Below are the code and all the weights of a small trained network. Each question names an input and a target symbol and asks about switching units off, where a switched-off unit gives its printed mean instead of its output.

import numpy as np


def w(rows, s, z=0):
    codes = np.array(rows[::2]) - 128.0
    scale = np.full(codes.shape[1], s)
    scale[-1] = z or s
    return codes * scale


def norm(h):
    return h / np.sqrt((h * h).mean(-1, keepdims=True) + 1e-5)


def f(y):
    return y / 2 * (1 + np.tanh(0.7978845608 * (y + 0.044715 * y**3)))


def softmax(a):
    e = np.exp(a - a.max(-1, keepdims=True))
    return e / e.sum(-1, keepdims=True)


def log_softmax(a):
    a = a - a.max(-1, keepdims=True)
    return a - np.log(np.exp(a).sum(-1, keepdims=True))


def net(x, mask):
    ids = ['ΓΔΛΨΩεζξσ'.index(c) for c in x.split()]
    T = len(ids)
    res = E[ids] + P[:T]
    u = 0
    for l in range(2):
        r = norm(res)
        for j in range(2):
            rows = slice(3 * j, 3 * j + 3)
            q, k, v = (r @ M[l][rows].T for M in (Q, K, V))
            z = softmax(np.where(np.tri(T) > 0, q @ k.T / 3**0.5, -1e9)) @ v
            o = O[l][rows]
            res = res + np.where(mask[u + j], z, o[:, -1]) @ o[:, :-1]
        u += 2
        y = f(norm(res) @ A[l][:, :-1].T + A[l][:, -1])
        res = res + np.where(mask[u : u + 8], y, B[l][:, -1]) @ B[l][:, :-1]
        u += 8
    return log_softmax(norm(res)[-1] @ U[:, :-1].T + U[:, -1])


Q, K, V, O, A, B = {}, {}, {}, {}, {}, {}
E = w([
[168,160,120,51,147],'Γ',
[117,76,77,202,111],'Δ',
[170,139,102,22,171],'Λ',
[155,136,110,40,164],'Ψ',
[54,182,74,115,137],'Ω',
[220,99,127,178,186],'ε',
[117,155,141,90,175],'ζ',
[116,253,128,126,144],'ξ',
[161,155,129,114,93],'σ',
],0.024)
P = w([
[181,88,68,253,175],'0',
[182,112,112,179,133],'1',
[165,121,133,142,109],'2',
[135,119,163,115,85],'3',
[118,123,177,105,70],'4',
[96,121,195,99,64],'5',
],0.0069)
Q[0] = w([
[113,57,107,131,81],'0.h1',
[101,164,167,102,54],'0.h1',
[163,68,130,78,135],'0.h1',
[138,175,136,145,231],'0.h2',
[64,6,105,238,168],'0.h2',
[96,36,104,179,131],'0.h2',
],0.011)
K[0] = w([
[149,41,112,150,178],'0.h1',
[101,169,140,137,163],'0.h1',
[159,135,87,108,186],'0.h1',
[97,102,116,151,195],'0.h2',
[254,75,139,144,113],'0.h2',
[232,128,190,174,114],'0.h2',
],0.012)
V[0] = w([
[85,107,114,77,167],'0.h1',
[2,148,108,181,99],'0.h1',
[120,88,82,112,139],'0.h1',
[146,78,46,78,69],'0.h2',
[82,167,183,131,253],'0.h2',
[128,48,115,72,154],'0.h2',
],0.0092)
O[0] = w([
[13,176,159,139,172,71],'0.h1',
[17,173,157,60,56,49],'0.h1',
[57,91,123,166,51,95],'0.h1',
[99,5,2,147,98,118],'0.h2',
[190,162,239,70,165,198],'0.h2',
[169,67,136,231,101,4],'0.h2',
],0.006,0.0038)
A[0] = w([
[105,181,117,121,121,189],'0.n1',
[26,71,31,84,157,251],'0.n2',
[159,242,84,89,188,145],'0.n3',
[55,150,108,48,63,174],'0.n4',
[94,100,76,165,149,91],'0.n5',
[158,182,201,137,58,73],'0.n6',
[37,86,122,255,88,57],'0.n7',
[229,189,106,160,86,118],'0.n8',
],0.0094,0.0028)
B[0] = w([
[191,125,145,125,126,179],'0.n1',
[233,94,178,151,254,186],'0.n2',
[181,79,36,87,69,255],'0.n3',
[154,171,145,222,78,217],'0.n4',
[162,47,250,90,144,133],'0.n5',
[146,83,152,73,176,170],'0.n6',
[188,180,207,111,236,137],'0.n7',
[38,103,118,163,184,220],'0.n8',
],0.007,0.0074)
Q[1] = w([
[141,67,107,176,145],'1.h1',
[6,103,131,131,72],'1.h1',
[104,166,85,86,146],'1.h1',
[88,186,147,66,123],'1.h2',
[68,123,151,98,108],'1.h2',
[122,150,135,34,96],'1.h2',
],0.016)
K[1] = w([
[208,136,104,175,103],'1.h1',
[72,17,60,195,214],'1.h1',
[120,76,111,58,161],'1.h1',
[151,229,188,114,91],'1.h2',
[142,75,127,38,77],'1.h2',
[112,143,173,80,10],'1.h2',
],0.012)
V[1] = w([
[139,120,171,92,187],'1.h1',
[10,134,128,142,184],'1.h1',
[132,159,149,92,145],'1.h1',
[198,142,132,127,126],'1.h2',
[114,19,166,89,46],'1.h2',
[168,146,143,112,130],'1.h2',
],0.011)
O[1] = w([
[154,147,158,131,201,150],'1.h1',
[254,127,166,65,82,1],'1.h1',
[172,223,99,155,181,163],'1.h1',
[47,177,66,125,104,213],'1.h2',
[190,189,44,174,188,33],'1.h2',
[97,141,57,119,73,179],'1.h2',
],0.0088)
A[1] = w([
[135,8,211,91,176,161],'1.n1',
[126,226,148,111,65,251],'1.n2',
[198,86,124,227,186,169],'1.n3',
[117,132,66,42,112,129],'1.n4',
[44,182,161,66,118,22],'1.n5',
[159,111,120,197,7,128],'1.n6',
[112,108,242,85,220,192],'1.n7',
[234,216,140,145,176,144],'1.n8',
],0.012,0.0029)
B[1] = w([
[236,68,144,94,93,153],'1.n1',
[124,140,108,158,181,254],'1.n2',
[96,235,158,84,72,204],'1.n3',
[123,221,152,173,89,195],'1.n4',
[174,81,176,115,108,228],'1.n5',
[48,51,16,52,114,154],'1.n6',
[97,49,80,150,151,169],'1.n7',
[2,20,134,53,141,172],'1.n8',
],0.011,0.0088)
U = w([
[91,73,57,141,77,120],'Γ',
[137,192,53,226,189,102],'Δ',
[170,88,179,163,107,255],'Λ',
[95,182,175,85,173,131],'Ψ',
[183,117,111,136,157,158],'Ω',
[58,117,188,135,47,55],'ε',
[163,182,164,184,37,133],'ζ',
[84,83,126,129,244,94],'ξ',
[196,126,91,131,184,136],'σ',
],0.012,0.0065)

Each question gives the input, a string of symbols that net reads in full, and the target symbol t.
The units are the heads (3 rows each of Q, K, V and O) and the neurons (one row each of A and B). Each row of codes is followed by its name. A weight is (code - 128) times the scale printed after its matrix; where a second scale follows, it is the last column's (O, A, B and U).
mask holds one flag per unit, layer by layer, with each layer's heads first. A switched-off unit (its flag False) gives its mean, the last column of its rows in O or B, instead of its output. The means were averaged over made-up inputs and are rounded, as every weight is.
A unit's drop is (log p(t) with every unit on - log p(t) with that unit switched off) / (log p(t) with every unit on - log p(t) with every unit switched off).
The circuit of an input: a set's keep is (log p(t) with only the set's units on - log p(t) with every unit switched off) / (log p(t) with every unit on - log p(t) with every unit switched off). Starting from the 12 units with the biggest drops (on a tie, the unit counted first), units are removed one at a time, each time the one whose removal leaves the highest keep (on an exact tie, the one counted first), for as long as the keep stays at least 0.8.
circuit, biggest first: the units of the circuit, biggest drop first
unit that matters most: the unit with the biggest drop
k most important neurons: the k neurons with the biggest drops, biggest first
top k neurons in layer l: the k neurons of layer l with the biggest drops, biggest first
heads that matter: for each layer, one digit per head in row order, 1 if its drop is at least 0.15 and else 0, layers parted by /
input σ Δ ξ Ω Γ, target ζ: 2 most important neurons	(0.n2, 1.n4)
input Ω Λ Λ, target Λ: circuit, biggest first	(0.h1, 1.h2, 1.n1)
input σ Λ ε, target ζ: unit that matters most	1.n3
input ξ σ σ, target Ψ: heads that matter	01 / 11
input Ω ε ξ σ ζ, target Δ: circuit, biggest first	(0.n3, 1.h2, 0.n2, 1.n4)
input Λ σ σ ξ Ω, target Δ: 3 most important neurons	(0.n2, 0.n3, 0.n4)
input Ω ε ξ Ψ, target ζ: heads that matter	00 / 00
input Ψ Ω ε, target ε: circuit, biggest first	(1.n3, 1.n8)
input σ Λ Λ Λ, target σ: heads that matter	11 / 10
input Λ Ω ε σ Ω, target ε: circuit, biggest first	(0.n4, 1.h2, 0.n8)
input Λ Γ Ω Λ Ω σ, target Γ: 4 most important neurons	(0.n4, 1.n6, 1.n8, 1.n3)
input σ Ω σ ε σ Δ, target Δ: heads that matter	11 / 11
input Ω ξ σ, target Δ: heads that matter	10 / 01
input σ σ Δ, target Λ: circuit, biggest first	(0.n7, 1.n1, 0.n5)
input ξ σ Ω, target Δ: most important neuron	(0.n3)
input ζ Δ ξ σ Δ, target Ψ: top 3 neurons in layer 0	(0.n7, 0.n2, 0.n8)
input σ σ ε Δ, target Λ: heads that matter	01 / 10
input Ω ξ Γ ξ σ, target Δ: heads that matter	00 / 01
input ξ ξ Ω, target ζ: heads that matter	01 / 01
input Ψ Γ ε, target ζ: unit that matters most	1.n3
input Λ ξ σ σ Γ Δ, target ξ: top 4 neurons in layer 0	(0.n2, 0.n7, 0.n5, 0.n4)
input σ Ω σ ξ ε, target Δ: top 2 neurons in layer 0	(0.n8, 0.n4)
input Ω σ σ ε Ω, target ε: 2 most important neurons	(0.n4, 0.n2)
input ε σ ξ Ω ξ, target ζ: 3 most important neurons	(0.n3, 0.n2, 1.n5)
